Here is a tiny trained network, its code and every weight. The questions are about switching its units off for an input and a class, where a switched-off unit gives its printed mean instead of its output.

import numpy as np


def w(rows, s, z=0):
    codes = np.array(rows[::2]) - 128.0
    scale = np.full(codes.shape[1], s)
    scale[-1] = z or s
    return codes * scale


def norm(h):
    return h / np.sqrt((h * h).mean(-1, keepdims=True) + 1e-5)


def f(y):
    return y / 2 * (1 + np.tanh(0.7978845608 * (y + 0.044715 * y**3)))


def log_softmax(a):
    a = a - a.max(-1, keepdims=True)
    return a - np.log(np.exp(a).sum(-1, keepdims=True))


def net(x, mask):
    res = np.array(x, float).reshape(1, 4) / 4 @ E
    u = 0
    for l in range(2):
        y = f(norm(res) @ A[l][:, :-1].T + A[l][:, -1])
        res = res + np.where(mask[u : u + 5], y, B[l][:, -1]) @ B[l][:, :-1]
        u += 5
    return log_softmax(norm(res)[-1] @ U[:, :-1].T + U[:, -1])


A, B = {}, {}
E = w([
[63,160,61,142,244,60,139,12,239,130,135],'x0',
[132,175,253,79,64,176,200,89,190,66,133],'x1',
[156,69,146,202,194,98,136,30,136,27,100],'x2',
[132,191,35,111,60,66,176,165,172,49,78],'x3',
],0.0042)
A[0] = w([
[139,76,164,110,28,105,155,108,178,3,52,25],'0.n1',
[175,109,144,102,93,117,156,83,201,78,90,133],'0.n2',
[191,115,191,191,58,159,179,119,156,39,90,20],'0.n3',
[190,148,125,54,66,192,222,184,146,128,137,3],'0.n4',
[184,122,148,99,166,144,160,45,162,90,205,59],'0.n5',
],0.0055,0.0031)
B[0] = w([
[133,163,141,129,147,85,207,119,50,111,119,253],'0.n1',
[145,179,72,119,154,19,150,119,79,158,153,224],'0.n2',
[167,143,192,192,113,196,169,169,55,1,228,235],'0.n3',
[37,207,145,84,54,143,36,136,109,196,74,222],'0.n4',
[123,121,132,112,31,123,163,158,120,245,214,187],'0.n5',
],0.0062,0.0033)
A[1] = w([
[138,143,3,135,115,74,171,155,136,164,155,118],'1.n1',
[116,89,30,151,114,142,96,177,119,164,82,122],'1.n2',
[187,17,162,175,184,177,36,139,75,140,123,14],'1.n3',
[114,159,65,161,139,96,157,60,235,63,68,2],'1.n4',
[76,179,205,101,44,158,69,187,153,138,44,20],'1.n5',
],0.0063,0.0038)
B[1] = w([
[134,74,100,202,54,178,100,120,196,78,45,224],'1.n1',
[233,155,231,139,166,155,191,186,136,102,90,212],'1.n2',
[154,6,49,29,231,112,23,123,136,132,184,238],'1.n3',
[62,117,60,110,90,2,144,13,93,64,93,183],'1.n4',
[63,159,47,89,114,131,45,90,87,167,77,253],'1.n5',
],0.0082,0.0042)
U = w([
[187,16,108,71,244,123,52,142,130,175,164,125],'0',
[96,105,70,185,110,36,139,51,193,85,77,182],'1',
[165,190,179,154,96,82,246,123,47,82,185,180],'2',
[55,200,109,80,59,157,32,154,81,195,94,198],'3',
[120,150,131,114,161,123,149,163,162,135,145,3],'4',
[53,133,189,140,155,138,156,60,226,236,222,131],'5',
[148,93,165,154,136,183,91,152,108,73,225,71],'6',
[215,112,111,198,124,184,101,222,197,122,46,102],'7',
],0.012,0.0042)

Each question gives the input, the list of numbers given to net, and the class t.
The units are the neurons (one row each of A and B). Each row of codes is followed by its name. A weight is (code - 128) times the scale printed after its matrix; where a second scale follows, it is the last column's (A, B and U).
mask holds one flag per neuron, layer by layer. A switched-off neuron (its flag False) gives its mean, the last column of its row in B, instead of its output. The means were averaged over made-up inputs and are rounded, as every weight is.
A unit's drop is (log p(t) with every unit on - log p(t) with that unit switched off) / (log p(t) with every unit on - log p(t) with every unit switched off).
The circuit of an input: a set's keep is (log p(t) with only the set's units on - log p(t) with every unit switched off) / (log p(t) with every unit on - log p(t) with every unit switched off). Starting from all 10 units, units are removed one at a time, each time the one whose removal leaves the highest keep (on an exact tie, the one counted first), for as long as the keep stays at least 0.8.
units of the circuit, in order: the units of the circuit, biggest drop first
most important unit: the unit with the biggest drop
top k neurons: the k neurons with the biggest drops, biggest first
top k neurons in layer l: the k neurons of layer l with the biggest drops, biggest first
drop when u is switched off: that unit's drop, to one decimal
input [-4,3,1,-5], class 0: units of the circuit, in order : [1.n3; 0.n1]
input [2,-8,1,4], class 7: most important unit : 1.n2
input [3,-2,-7,-4], class 7: top 2 neurons in layer 1 : [1.n3; 1.n5]
input [-8,-6,0,2], class 0: units of the circuit, in order : [1.n3; 0.n2; 0.n1]
input [-1,-2,-2,0], class 7: top 3 neurons : [0.n3; 0.n4; 1.n2]
input [-6,-7,-5,6], class 7: top 2 neurons : [1.n2; 1.n1]
input [6,-3,-3,-2], class 1: top 2 neurons in layer 0 : [0.n5; 0.n4]
input [-6,-6,-6,-2], class 0: top 3 neurons in layer 1 : [1.n3; 1.n2; 1.n1]
input [-8,-1,3,6], class 2: top 2 neurons : [0.n3; 0.n1]
input [4,-6,-3,-2], class 7: top 2 neurons in layer 1 : [1.n1; 1.n2]
input [5,1,6,-6], class 5: top 2 neurons : [0.n5; 1.n3]
input [4,7,2,-3], class 2: drop when 0.n2 is switched off : 0.1
input [1,-4,0,2], class 7: drop when 1.n2 is switched off : 0.7
input [-5,-4,-4,-2], class 0: drop when 0.n4 is switched off : 0.2
input [2,-6,-2,5], class 7: units of the circuit, in order : [1.n2]
